B:
1: [ -43    2  139   80   50  109   38  121   86  -54   10 -133   89   80
  -51   34   94  -56   60  -26  114   46  -25    5 -179   -5  -68  -46
 -129  168   20]
2: [-183  -44  282  -46 -147   91  -17 -382   54   31   91   17  245 -211
  169  308  -54    3  -59  -95  -12  165  -95  252  -61  594 -175  122
 -195  -91 -170]
3: [-147   23  287 -109   -6  -27   13 -191  -42 -110  -99 -133 -133  154
  166  228   -1   97   -5  -79 -155   51   39  118  275  210  107  193
  -29 -144   -1]
4: [  14   33  184  -26   23  147  -19  -36   85   18   82 -106  151  -37
   22   87  -93  -68 -241  -54   56   90  -98   95 -111  175 -157   10
 -130  105   11]
5: [  55  119  344   -7  -67   39   74 -297   -6  181 -249 -229 -221  122
  -55  284 -113   70   38  -14  -90    7  -70  372   76  363  253    4
  -90   31  -16]
6: [ 179   54  -45   87   10  316  -20  -10   75  248   98   17  102   64
 -189   10  -98  110 -272  -56   54   19 -161  169 -389    3 -169 -104
  141   30  136]
7: [ -17  -38 -202 -168  -58  160  -48  -65   33  -19  239  164  252 -179
  -36 -113  -70    2 -278  -62  -75   17   23 -132   12  -45 -433   19
   44 -183   11]
8: [  72   20  -66 -143  -64  -11  -29  169  129  -34 -107  -40  129    8
 -265  -68   66 -175   32  -81    2 -338  -39  -16  171 -235  -77 -123
 -305   -7   -1]
9: [ 322  175 -216    7 -161 -236   93 -237   46   67  -95  126 -291 -390
 -207 -180 -111   82   17  260 -202  -69   35  117  -93   20 -121   11
   28    0   52]
10: [ -40   27 -150 -114   50    7  -17   97   31 -194  152   86   10  -34
  103 -110  -42   42 -305  -24  -79    8   58 -221  121 -175 -284  118
  117 -151  140]
11: [-116  -25  -27   12   17  197   25  -33  -27   -7   78   29   25  164
   25   54   58  161  -45  -95  -40   78   44  -29  -67  -14 -129   49
  188 -150   80]
12: [  97   57   68  172  -63   66  -15  -39  147   96    1   57    7  -47
  -34  164  -15   93 -118  -30   78  -50 -219  268 -381  192  -46   24
  -10   24  106]
13: [ 171  135   40   71   33   10  124   62   54   70 -157 -196 -174   35
 -246  -95   -7  -51  113  127   33  -21   37   49 -109  -96   59 -158
  -95  251   61]
14: [  -2   68  228  110   23  -67   22   36  153 -111    4  -92   18 -100
  123  132  -11  -79 -115   22  126   60 -128  104 -189  226  -57   69
 -200  186   49]
15: [ -28   31  124  -51  -80  -99   25 -209  -19  -77  -82  -25 -124  -49
   28   92   48   91  121   23 -168    8   48  124  102  141   12  147
  -56 -105  -26]
16: [-229   73   97 -181   91  200  165  -39  -70    7  -85 -245 -132  288
   60   97 -149  -15 -156 -100  -10  100  176 -162  422   65   31  -97
   96  -58   55]
17: [-102   74  148   16  136  124   53  203  137  -94   64 -155   60  103
  151  100 -124 -112 -382  -84  206   70  -89 -102  -22   82 -113  -31
  -67  146  147]
18: [ -59   16   28  -83   24  331   61  -42   10  160   47 -126  151  118
 -127   30 -102  -39 -160 -103   61   77   17  -12   -6   69 -154 -172
   11   26    6]
19: [ 124   69 -107 -230  -48  343   58 -275 -106  324    5  -87   15   56
 -304 -101 -221   66 -182  -28 -193   53  124   43  159  -11 -170 -187
  150 -116  -15]
20: [   3   28   62 -134  -60  142   41 -208   30   79  102  -78  218 -246
  -86  -38 -127 -132 -120   24  -12  148   48    5    3  230 -286  -87
 -186   95 -125]
21: [-108   84  111  -83   22  -18   83   36   42  -86 -144 -136 -155  159
   64  138  -58  -20  -94  -70    3  -88   17  -19  275   52   83   10
  -49  -47   89]
22: [  61   -2   21 -110  -69  332  -11 -170   34  242  108  -50  292  -74
 -219   11 -128  -60 -180  -90    3   48  -55  123 -111  152 -252 -159
  -95   12  -73]
23: [-152    1 -203  220  103 -194  134  499  161 -436   47   37  -27  -39
   42 -224  333 -103  280  116  244  -39  125 -419 -225 -371 -190  -13
  -93  223  126]
24: [ -17   -5  -38   76  -29   47    4  -29    6  -47   26   82  -51   59
  -20   34  124  183   81  -20  -76    2    1   63 -161  -36  -81  101
  125 -125   78]
25: [  -8   28  147   37   -5    6   11  -39   -1  -41 -108  -73 -138  164
  -14  122   99  128  108  -33  -88  -38  -16  152  -19   10   98  105
    6  -59   63]
26: [ -55  -32   75  146    7  171  -11   -3   35    2   61   26   46  140
   12  117  133  169   46  -69   26   74  -74  123 -313   50  -73   73
  105  -42   76]
27: [-159  -25  186   30    7  -22  -14  -22   51 -195   57  -19   46    7
  201  158   97   49  -13  -57    2   80  -29   31  -41  162  -88  192
  -75  -44   22]
28: [-173   20   54 -235   45  249   15   21   32   10   48 -115  142  178
   53  111 -168  -76 -382 -207   28  -28    9 -110  336   52 -147  -62
  -15 -140   55]
29: [  51  -18  119    4  -72  189 -151 -196   10  134   21  120    4  211
   29  290   -8  312 -229 -204 -175 -102 -230  378 -132  137   13  211
  194 -353  131]
30: [-234   -7   68  211  163 -273   32  474  189 -586  108   19  -22   -2
  371   -6  278  -65   12   34  228   35  -10 -317 -169 -158 -145  240
 -118  154  183]
31: [-152   65  327   -4   66   34   77  -27   83  -88  -32 -224  -13   52
  193  217 -100  -97 -171  -44  113  140  -42   42   71  313   16   36
 -165  146   20]
32: [ -25   34 -179  -12  130  170   28  302   83 -102  154   12   68  113
   -6 -149  -26  -11 -326  -52  108   -3   19 -272  -66 -289 -272  -62
  138   14  208]
33: [-119   15  -45  -29    4 -104  -15  147  123 -254   58   90   11  -43
  162   45   42  -12 -176  -63   32 -113  -49 -116   87  -46 -163  139
  -48 -118  120]
34: [-148  -12   83 -165    1  250   87  -82  -49   79  -58 -186   87  187
 -136   45  -15  -50   64 -108  -31   35  136  -47  237   33  -50 -141
  -68  -32  -71]
35: [ 182   64    5  -18 -103  273   75 -274  -43  368  -92 -101    4   18
 -390   -8  -72   72  118   27  -96   34   19  250 -167  101  -29 -211
   11   47  -69]
36: [ -30  -68 -105  192  -87  117    4  -33   84  -10  172  189  197 -157
  -52    0  173  116  130    8   65   84  -55   57 -494   76 -284   35
   44  -18    4]
37: [-214  -70  107  444   75  -33   51  275  106 -283   17   74  -90  240
  197  182  429  240  363  -26  195   70  -83   29 -573  -35   58  195
  133   49  177]
38: [ -27    4  -40  -76  -70 -165  -52  -24  147 -252  213  154  203 -422
  153  -64  -28 -114 -227   46    1   29  -39  -99  -39  127 -409  166
 -213  -13  -20]
39: [-200   55  -57 -172   78   87   65  126   47 -144   49  -42  -18  131
  155   34 -133  -44 -371 -122   39  -28   56 -245  339  -42 -150    1
   73 -134  141]
40: [   9   56   68 -228    6  228    2  -74   55  112   74 -132  188  -40
  -64   23 -246 -143 -413 -104   15   13  -35  -11  189  122 -218 -111
 -133   10    0]
41: [   7   69  143 -121  -50  -56    4  -96   32  -24 -151  -97 -124   75
  -13  139  -49   13  -53  -57 -119 -132  -36  144  241   90   87   73
 -111  -97   31]
42: [  35  107  -66   92   69  -59  158  171    1  -89 -173 -134 -312  184
 -140 -105  111   51  210  104    1  -53  132 -112    4 -258  108  -74
   74  114  140]
43: [ 194  170   60   16    7 -222   50  -85   21  -86 -110  -49 -366  -93
   24  -37  -84   98 -106  165 -167    7    5   99   20    2   35  152
   45   33  145]
44: [ -49   65 -114  -69  -45 -203  128   22   54 -215  -37  -13  -81 -221
  -31 -154   50 -124  138  128  -21  -24  170 -211  168  -55 -164  -11
 -167   63  -28]
45: [ -67   34   38  243   48 -234   47  120   83 -337   53   91 -197  -77
  240   23  198  151   95  113   31  107   -3  -52 -296    4  -76  263
   78   38  161]
46: [  47  100   64  -20  -45 -148   63  -54   57  -72 -140  -55 -202  -32
  -17   53  -19   18   14   52  -72  -88    0   81  105   52   51   60
  -75   -6   60]
47: [-142  -30 -249   36   92   71   26  413  149 -248  182   97  191   15
   26 -155  129  -94 -148  -65  202  -74   20 -369 -107 -317 -346  -54
   -2   19  146]
48: [ -71  -74  109  198  -31   87   20   58  114  -75  109  -13  280 -126
  -78    6  248  -67  298   25  167  123  -31   39 -469   97 -209  -29
 -233  224  -99]
49: [ 103  101    4  157  -60  -19  153 -125   59   72  -44  -52 -107 -211
 -134  -54   -2    0  163  186   53  140   39   80 -314  171  -89  -99
  -44  227  -11]
50: [  48  107   41 -141  -62 -106   51 -145    2  -16 -167  -66 -231   11
  -47   57  -93   38  -59   13 -170 -117   42   85  302   40   65   50
  -35 -118   50]
51: [  99   69 -103  205  -13 -146   81  214  143 -121  -75   35 -114  -83
 -141 -106  167  -14  204  122  102 -113  -26  -23 -304 -170  -51  -34
  -89  176  112]
52: [ -81   40  131  251  100  123  102  158   78  -51    2 -107  -62  171
   53  104  107   69   58   -5  189  132  -41   17 -360   53   12  -22
   66  179  129]
53: [ -28   70    4  138  181   36  -46  399  226 -241  223   49   65   32
  280   33  -77  -20 -605  -69  245   32 -213 -165 -276  -82 -262  118
   81  101  319]
54: [ -40   71  114  -99   18   60   23  -68   -9  -13  -66  -95 -143  169
   63  129  -93   85 -193  -74  -92  -19   -2   55  200   60   37   75
   72 -123  107]
55: [ 175   38 -224   33  -55    4  -21  -18   65  -24  166  180   47 -255
 -112 -199    5   76 -124   99  -85   18   -9  -28 -280 -126 -345   51
   82  -29   84]
56: [ -41   78 -144 -118  -90 -185  213 -100  -14 -116 -127  -86 -124 -259
 -190 -221   42 -158  349  198  -76    5  299 -216  260  -46 -123 -138
 -203  113 -133]
57: [ -54  103   53  134   88 -135  145    2   63 -249  162  -36 -105 -284
  243  -98  -54  -27 -134  218   91  355  101 -203 -218  176 -273  111
   22  252   70]
58: [  62  179   -8  105  136  246  242  217   24  228 -278 -319 -334  444
 -285    8  -99    6   -8   -2  172  -73   51  -28   -2 -182  251 -356
  156  222  219]
59: [ 168  137  -95  194  -27   -9  111  -62   53   98  -48   47 -254  -64
  -93  -24  -31  176  -15  138   -2   51  -39  124 -349   44  -34  -18
  194   63  162]
60: [ 130  111  149  -86  -85    9  -13 -178   79  131 -117  -79  -67  -44
  -77  159 -176   -9 -213  -33  -69 -113 -141  271   74  221   29    6
 -128  -32   37]
61: [ -62   43   66   44   39  -28   61  108  128 -164   72  -61   72 -128
   89  -11   -1 -116 -109   32  130   78  -13 -110  -99   78 -186   11
 -151  168   36]
62: [  60   61   31  141  -46 -157   37  -32  130 -140   68   69  -10 -305
   65  -19   41  -13    6  134   46   75  -59   51 -304  154 -192  104
 -123  142   28]
63: [  -6  111  136   87   69  190  148 -159  -49  118   -6 -166 -183   85
   19   62 -130  124  -92   73    2  294   71   54 -160  215  -18  -39
  190  127   75]
64: [-117    2   18   76   61  -98   26  110   56 -301  123   50  -25  -66
  214  -25  112   56  -40   47   19  126   48 -154 -111  -21 -197  197
   32    5   96]
65: [ -27   27  -15 -109  -32   75   17   44  179  -39  144  -21  316 -290
  -32  -51 -140 -267 -285  -24  163   -6  -60 -105  -10  146 -360 -122
 -306  143  -55]
66: [ 257   78   51  136 -133   88   36 -300   38  258  -11   14  -15 -234
 -249    0  -40  101   97  135  -66  100  -85  344 -453  242  -98  -56
  -26  131  -44]
67: [ -46   24   78  -30   61  151   31  211  178  -51  100 -141  284  -66
  -46  -19  -59 -260 -231  -60  245    7  -77 -113  -94   29 -246 -157
 -285  249   10]
68: [  35   96  117  172   17 -204  108   93  133 -185  -48  -84 -113 -188
   42  -16   71  -91  113  160  124   64   -8   -9 -224   96  -46   30
 -201  283   43]
69: [  17    4  155 -122  -80  -19  -93 -153   78  -60   54    2  147 -154
   52  113  -53  -34 -171  -59  -98  -25  -98  148   57  195 -164  148
 -200  -82  -45]
70: [  85   93   -8   84   -5  193  113  -62   30  191  -46  -90  -70   50
 -179   12  -74   54  -30   32   50   62  -10   98 -207   66  -39 -159
   83  107   68]
71: [   8   19  101  107  -13  251  107  -26   51  180  -43 -169  121   49
 -238   24   45  -63  186    9  140   93    6   95 -281  112  -53 -221
 -122  238  -64]
72: [-186   28  126 -180  120  264  -12  133   63  -40   66 -145  107  287
  161  172 -176  -51 -515 -242   86  -19  -71 -103  280   31  -97  -10
   34 -109  145]

[ 128  209   61   35   17  -23 -197  -21   59  221 -200   28   77   59
 -158  -85   48   45  -38   -2  119  -63   77  -41   -4   86   85  -33
  -25 -147]
30
[-118   70 -111   36  116  -60   -5 -238   50  207 -157  -62  243   14
 -138   12   30  117   19  199  210  -37 -101  -97  118   33   20 -239
   28  -16]
68
[  14  120  171   76  -11   47 -208  -14   13   38 -101  115 -223  129
  -13  -58 -129 -120   30  -47  -13 -138   15   58 -126   69   55  142
  -37 -198]
39
[ 247  291  172  102  -18   20 -108 -106  167    3  -23   -8   62 -155
 -283 -191   72  317   -9 -107   -5   -2   31  -54  -52  -72 -194  -32
   88 -340]
15
[  46  152  232   49   62   16    4 -234  137 -148  154  104   -8 -214
 -215 -154 -158  273   89  136 -154   17 -217  -54 -159 -170 -273   -3
  206 -362]
55
[ 311  164  -95   58  -12   -2   97 -230  203 -185  187  -39   61 -237
 -334 -279  326  505  -58   66 -129  271  122  127  -76 -291 -562  118
   82 -284]
36
[  76  118  -93  128  -37 -164  -90 -192   93  240 -111    4   64   39
 -183 -136  226  251  -54  172   54  113  119   62   34  -27 -109   73
 -106  -21]
1
[ -33  -47    6  145  230  248   50   55   50 -132 -133  124  -33  140
  -14  202 -204 -219  146  -37  132 -167 -221 -180 -111   94  350 -267
   89 -170]
46
[   9  110  -20   51  -65 -199 -148 -230   78  160  -54   80  -30   26
 -147 -206  120  253  -18  232  -50  155  114  149  -29  -62 -229  213
 -113  -42]
18
[  13  -87  -53  162  240  121  101  -20   71   26  -36  147   37  109
  -82  157  -77 -134   96  216   47  -52 -257 -186 -132   43  308 -203
  120 -102]
51
[ -43   44   35  208  132  185   54 -121  178 -317  -71   50  -32   26
 -142  -30  -96  182  165 -253    1   12 -101  -20   19   59  -51 -149
   26 -235]
69
[ -68  -13  -93  134   76  -71    8 -164  -10  300  -79    7   26  113
  -51   99   57  -80  -15  320  141 -106 -122 -102  -29   -6  164 -101
    7    4]
13
[-111    1 -163   47  112   53   23 -183   29    4  -87  -53   35  117
  -57   -8   65   -3   14   29  102  -15  -23   63   89   68  -75  -60
  -17  -46]
61
[-110    6  170   62  257  226  172 -171   79 -223  127   67   56 -141
 -101  124 -349  -43  176  123   10 -204 -481 -268 -149  -94   44 -349
  342 -362]
9
[ 156  276  291  117  -92  -60  -85 -302  178 -131  217   23 -154 -213
 -276 -387   53  448  -18  -88 -313  111   -3  146  -89 -116 -579  299
  116 -435]
7
[  41   55  177  170  136  184  -60   43  122 -182  -97  188 -117   86
  -86   28 -216  -42  154 -146  -23  -84 -141 -100 -145  101  193  -91
   59 -266]
33
[-197  -83   -6  245  167  155   79  -85  112 -214 -188  126  -30   93
  -18  213 -274   13  257  -12  190 -121 -227 -188  -47   -9  286 -359
  -12  -89]
60
[-267  -72 -328 -359  279  226   41 -122 -109 -176 -127  -90  198  119
   85   97 -146 -324   51  127  260 -101  -93  100   89   45  -94 -202
   87  -19]
57
[  75   41  242  526   69  -13   13 -115  178  132   35  154 -220  138
 -180  -54   43  123   50  -74 -235  -21 -214 -134  -75  216  197   81
   48 -227]
8
[  10   50  191  167  150  188  -52   41   78  -78 -107  156  -93   78
  -57  109 -263 -135  144  -65   50 -191 -214 -184 -152   84  298 -184
  101 -254]
50
[-207    3  -25  176   13  -19  -25 -260   44  -41  -55    2 -160  126
  -20  -59  -23   82   68  -18   -3  -20  -33  110   63   56 -135   67
  -94  -67]
40
[ 188  349  374   92 -164  -61 -217 -186   96   66   99    9 -192 -172
 -206 -278  -22  249  -61  -57 -136 -108   29   48 -143 -137 -353  217
   85 -436]
10
[ 178  108 -113   66   58  177  -12   -4  113 -196  -95  -28  -11   40
 -141  -65  138   94   17 -202   87   31  140   74  -17  -30 -122  -42
  -35 -203]
27
[  -9   77 -114  136   20  -12  -37 -105   92   70 -264   12  137   17
 -113   98    8  176   94  100  323  -50   36 -125   16 -121  141 -308
 -111   -7]
5
[ 280  226   84  103  -25 -143 -130 -137   52  455   79  -39   18    3
 -244 -230  326   84 -222  186 -132   16   39   20  -44   78 -137  243
   97 -211]
23
[ 263  328  146   89 -112   -8 -228  -35  132   67 -169  -13   17  -76
 -230 -176   94  271  -34 -168  111  -39  206    7  -40  -62 -121    1
  -62 -270]
3
[ 147  -89 -190   -3  189  225   38  139  104 -318 -114  227  -13  100
  -66   91  -49  -60  151   85   81  123   34    5 -218 -112  147 -101
  -31  -96]
26
[   8   70   50  169  -40   26 -146  -64   46  -24  -92   84 -270  172
  -22  -83   18   -7   24 -100  -35  -27  105  139  -59   64  -40  200
 -128 -134]
28
[ 284  205  119  -29  -51  -30 -188  -11  123  -27  -21  164  -57  -85
 -205 -208   36  218   -7  103  -79  120  141   83 -218 -174 -186  184
  -10 -255]
11
[-248 -175 -199   86   98  232   57   -8  -54 -258 -201   63 -221  217
  199  325 -243 -301  195   50  336 -241  -63  -28 -107 -139  258 -257
 -133   19]
53
[ 254  335   98   -7 -124  -38 -143 -175   91   91   28 -116   16 -174
 -247 -259  200  289 -131  -45   19  -17  167   87  -24 -162 -401  111
   49 -317]
64
[-151   79 -115  108   34  -91  -29 -254  100   84 -231  -45  182   -1
 -129    5    7  272   90  101  258    9   -4  -58  129  -50  -28 -256
  -97   13]
14
